Below is a small trained network, with its code and all its weights. Each question gives an input and a class and asks what happens when units are switched off, that is, made to give their printed mean instead of their output.

import numpy as np


def w(rows, s, z=0):
    codes = np.array(rows[::2]) - 128.0
    scale = np.full(codes.shape[1], s)
    scale[-1] = z or s
    return codes * scale


def f(y):
    return np.maximum(y, 0)


def log_softmax(a):
    a = a - a.max(-1, keepdims=True)
    return a - np.log(np.exp(a).sum(-1, keepdims=True))


def net(x, mask):
    res = np.array(x, float).reshape(1, 3) / 4 @ E
    y = f(res @ A[0][:, :-1].T + A[0][:, -1])
    res = res + np.where(mask, y, B[0][:, -1]) @ B[0][:, :-1]
    return log_softmax(res[-1] @ U[:, :-1].T + U[:, -1])


A, B = {}, {}
E = w([
[133,164,104,88,43,64],'x0',
[66,36,149,9,72,142],'x1',
[81,94,41,146,149,43],'x2',
],0.013)
A[0] = w([
[78,73,206,149,242,173,186],'neuron 0',
[145,210,50,210,255,92,253],'neuron 1',
[121,200,240,105,40,121,157],'neuron 2',
[50,36,77,73,186,184,167],'neuron 3',
[155,118,177,40,28,148,108],'neuron 4',
[177,103,229,100,187,195,116],'neuron 5',
[91,76,149,64,94,147,164],'neuron 6',
[247,242,159,133,89,20,237],'neuron 7',
[205,93,225,162,138,185,174],'neuron 8',
[174,131,150,153,217,92,141],'neuron 9',
[114,139,58,99,115,28,62],'neuron 10',
],0.0085,0.0041)
B[0] = w([
[86,41,120,76,94,96,203],'neuron 0',
[44,137,50,183,170,96,254],'neuron 1',
[20,199,202,155,166,61,195],'neuron 2',
[239,107,186,184,93,73,205],'neuron 3',
[97,168,182,43,197,115,202],'neuron 4',
[148,128,51,66,101,173,200],'neuron 5',
[118,138,165,79,92,45,196],'neuron 6',
[131,183,111,187,72,205,237],'neuron 7',
[125,175,2,111,92,159,205],'neuron 8',
[78,126,116,189,160,127,176],'neuron 9',
[105,65,99,57,48,188,185],'neuron 10',
],0.0095,0.015)
U = w([
[127,128,46,99,94,178,44],'0',
[46,136,157,107,200,53,251],'1',
[169,88,118,2,71,143,45],'2',
[169,30,161,109,118,80,133],'3',
[187,212,176,169,100,142,231],'4',
],0.011,0.0024)

Each question gives the input, the list of numbers given to net, and the class t.
The units are the neurons (one row each of A and B). Each row of codes is followed by its name. A weight is (code - 128) times the scale printed after its matrix; where a second scale follows, it is the last column's (A, B and U).
mask holds one flag per neuron, in row order. A switched-off neuron (its flag False) gives its mean, the last column of its row in B, instead of its output. The means were averaged over made-up inputs and are rounded, as every weight is.
A unit's drop is (log p(t) with every unit on - log p(t) with that unit switched off) / (log p(t) with every unit on - log p(t) with every unit switched off).
The circuit of an input: a set's keep is (log p(t) with only the set's units on - log p(t) with every unit switched off) / (log p(t) with every unit on - log p(t) with every unit switched off). Starting from all 11 units, units are removed one at a time, each time the one whose removal leaves the highest keep (on an exact tie, the one counted first), for as long as the keep stays at least 0.8.
units of the circuit, in order: the units of the circuit, biggest drop first
most important unit: the unit with the biggest drop
k most important neurons: the k neurons with the biggest drops, biggest first
drop when u is switched off: that unit's drop, to one decimal
input [-7,8,1], class 3: units of the circuit, in order => neuron 3
input [4,-3,0], class 4: units of the circuit, in order => neuron 0; neuron 7
input [7,2,0], class 1: 3 most important neurons => neuron 2; neuron 5; neuron 4
input [1,-1,-3], class 4: units of the circuit, in order => neuron 1; neuron 0
input [1,7,-8], class 1: 2 most important neurons => neuron 2; neuron 4
input [4,1,-8], class 1: 3 most important neurons => neuron 2; neuron 4; neuron 3
input [0,-7,-8], class 0: 4 most important neurons => neuron 8; neuron 5; neuron 3; neuron 1
input [8,3,-7], class 1: 2 most important neurons => neuron 2; neuron 4
input [8,1,3], class 2: 3 most important neurons => neuron 1; neuron 10; neuron 8
input [1,3,8], class 2: 4 most important neurons => neuron 10; neuron 1; neuron 2; neuron 9
input [1,3,4], class 2: 4 most important neurons => neuron 1; neuron 10; neuron 2; neuron 9
input [5,0,-3], class 4: 3 most important neurons => neuron 1; neuron 7; neuron 0
input [-5,1,5], class 3: 2 most important neurons => neuron 3; neuron 2
input [-4,-7,0], class 0: 4 most important neurons => neuron 2; neuron 4; neuron 8; neuron 6
input [3,-6,5], class 0: most important neuron => neuron 7
input [5,0,-4], class 4: 2 most important neurons => neuron 1; neuron 7
input [1,-1,-4], class 4: 3 most important neurons => neuron 1; neuron 10; neuron 0
input [-1,-7,-7], class 0: drop when neuron 8 is switched off => 0.2
input [5,3,8], class 2: drop when neuron 10 is switched off => 0.3
input [-7,3,-1], class 2: most important unit => neuron 5
input [5,3,-7], class 1: drop when neuron 2 is switched off => 0.9
input [6,3,8], class 2: drop when neuron 10 is switched off => 0.2
